Below are the code and all the weights of a small trained network. Each question names an input and a class and asks about switching units off, where a switched-off unit gives its printed mean instead of its output.

import numpy as np


def w(rows, s, z=0):
    codes = np.array(rows[::2]) - 128.0
    scale = np.full(codes.shape[1], s)
    scale[-1] = z or s
    return codes * scale


def norm(h):
    return h / np.sqrt((h * h).mean(-1, keepdims=True) + 1e-5)


def f(y):
    return np.maximum(y, 0)


def log_softmax(a):
    a = a - a.max(-1, keepdims=True)
    return a - np.log(np.exp(a).sum(-1, keepdims=True))


def net(x, mask):
    res = np.array(x, float).reshape(1, 3) / 4 @ E
    u = 0
    for l in range(3):
        y = f(norm(res) @ A[l][:, :-1].T + A[l][:, -1])
        res = res + np.where(mask[u : u + 10], y, B[l][:, -1]) @ B[l][:, :-1]
        u += 10
    return log_softmax(norm(res)[-1] @ U[:, :-1].T + U[:, -1])


A, B = {}, {}
E = w([
[194,127,136],'x0',
[175,197,57],'x1',
[162,2,130],'x2',
],0.0064)
A[0] = w([
[155,189,194,46],'L0N1',
[1,83,128,95],'L0N2',
[132,156,143,101],'L0N3',
[93,174,73,51],'L0N4',
[158,127,45,203],'L0N5',
[146,234,241,145],'L0N6',
[125,180,82,88],'L0N7',
[154,162,92,152],'L0N8',
[72,134,141,4],'L0N9',
[218,183,116,83],'L0N10',
],0.014,0.0012)
B[0] = w([
[125,127,186,187],'L0N1',
[114,87,187,232],'L0N2',
[146,146,150,157],'L0N3',
[137,179,91,206],'L0N4',
[109,33,140,201],'L0N5',
[178,166,255,253],'L0N6',
[148,194,111,208],'L0N7',
[146,169,83,191],'L0N8',
[66,148,125,169],'L0N9',
[99,54,40,212],'L0N10',
],0.015,0.0071)
A[1] = w([
[211,50,43,12],'L1N1',
[151,70,26,121],'L1N2',
[84,5,176,100],'L1N3',
[139,110,109,155],'L1N4',
[167,93,127,247],'L1N5',
[87,86,90,239],'L1N6',
[162,175,115,117],'L1N7',
[112,175,66,43],'L1N8',
[215,124,163,108],'L1N9',
[42,148,21,133],'L1N10',
],0.011,0.0015)
B[1] = w([
[153,90,79,197],'L1N1',
[122,22,97,196],'L1N2',
[142,168,166,255],'L1N3',
[145,117,102,147],'L1N4',
[111,191,131,170],'L1N5',
[208,86,183,177],'L1N6',
[130,199,69,162],'L1N7',
[2,111,105,160],'L1N8',
[212,214,111,169],'L1N9',
[144,47,122,176],'L1N10',
],0.009,0.0076)
A[2] = w([
[177,102,120,164],'L2N1',
[169,127,102,123],'L2N2',
[181,111,178,155],'L2N3',
[107,91,51,52],'L2N4',
[159,163,250,56],'L2N5',
[56,123,158,146],'L2N6',
[133,91,101,102],'L2N7',
[146,131,35,29],'L2N8',
[77,125,176,28],'L2N9',
[125,57,153,250],'L2N10',
],0.017,0.0019)
B[2] = w([
[159,193,104,156],'L2N1',
[197,112,96,147],'L2N2',
[105,174,160,190],'L2N3',
[162,20,63,165],'L2N4',
[69,9,83,251],'L2N5',
[200,176,158,156],'L2N6',
[161,136,105,152],'L2N7',
[32,33,76,164],'L2N8',
[174,111,181,162],'L2N9',
[168,246,161,187],'L2N10',
],0.013,0.014)
U = w([
[61,68,137,48],'0',
[81,204,27,94],'1',
[36,223,94,84],'2',
[59,153,88,2],'3',
[226,174,112,150],'4',
[97,52,245,219],'5',
[62,122,117,6],'6',
[169,37,40,223],'7',
],0.013,0.0062)

Each question gives the input, the list of numbers given to net, and the class t.
The units are the neurons (one row each of A and B). Each row of codes is followed by its name. A weight is (code - 128) times the scale printed after its matrix; where a second scale follows, it is the last column's (A, B and U).
mask holds one flag per neuron, layer by layer. A switched-off neuron (its flag False) gives its mean, the last column of its row in B, instead of its output. The means were averaged over made-up inputs and are rounded, as every weight is.
A unit's drop is (log p(t) with every unit on - log p(t) with that unit switched off) / (log p(t) with every unit on - log p(t) with every unit switched off).
unit that matters most: the unit with the biggest drop
k most important neurons: the k neurons with the biggest drops, biggest first
k most important neurons of layer l: the k neurons of layer l with the biggest drops, biggest first
drop of u: that unit's drop, to one decimal
input [1,1,4], class 4: 2 most important neurons -> L0N6, L0N10
input [-6,2,-2], class 1: unit that matters most -> L0N4
input [7,0,-6], class 4: 4 most important neurons -> L1N9, L0N2, L0N6, L0N8
input [-6,2,3], class 5: 2 most important neurons -> L0N2, L0N10
input [4,5,-5], class 1: 3 most important neurons -> L0N6, L0N10, L2N5
input [-2,4,6], class 4: 3 most important neurons -> L0N6, L2N5, L0N10
input [-1,0,7], class 4: 2 most important neurons -> L0N6, L0N1
input [7,-4,7], class 4: 2 most important neurons of layer 0 -> L0N6, L0N2
input [-8,6,5], class 4: 4 most important neurons of layer 0 -> L0N6, L0N5, L0N10, L0N2
input [3,1,-5], class 4: 2 most important neurons -> L0N6, L0N2
input [3,-2,2], class 4: 4 most important neurons of layer 1 -> L1N1, L1N9, L1N8, L1N4
input [6,5,-6], class 1: 3 most important neurons of layer 0 -> L0N6, L0N10, L0N2
input [-3,5,8], class 4: 2 most important neurons -> L2N5, L0N10
input [-3,1,8], class 4: 3 most important neurons of layer 0 -> L0N6, L0N1, L0N9
input [-3,1,-2], class 2: unit that matters most -> L0N4
input [3,-3,5], class 4: 2 most important neurons of layer 2 -> L2N1, L2N8
input [1,2,-4], class 4: drop of L0N6 -> 1.1
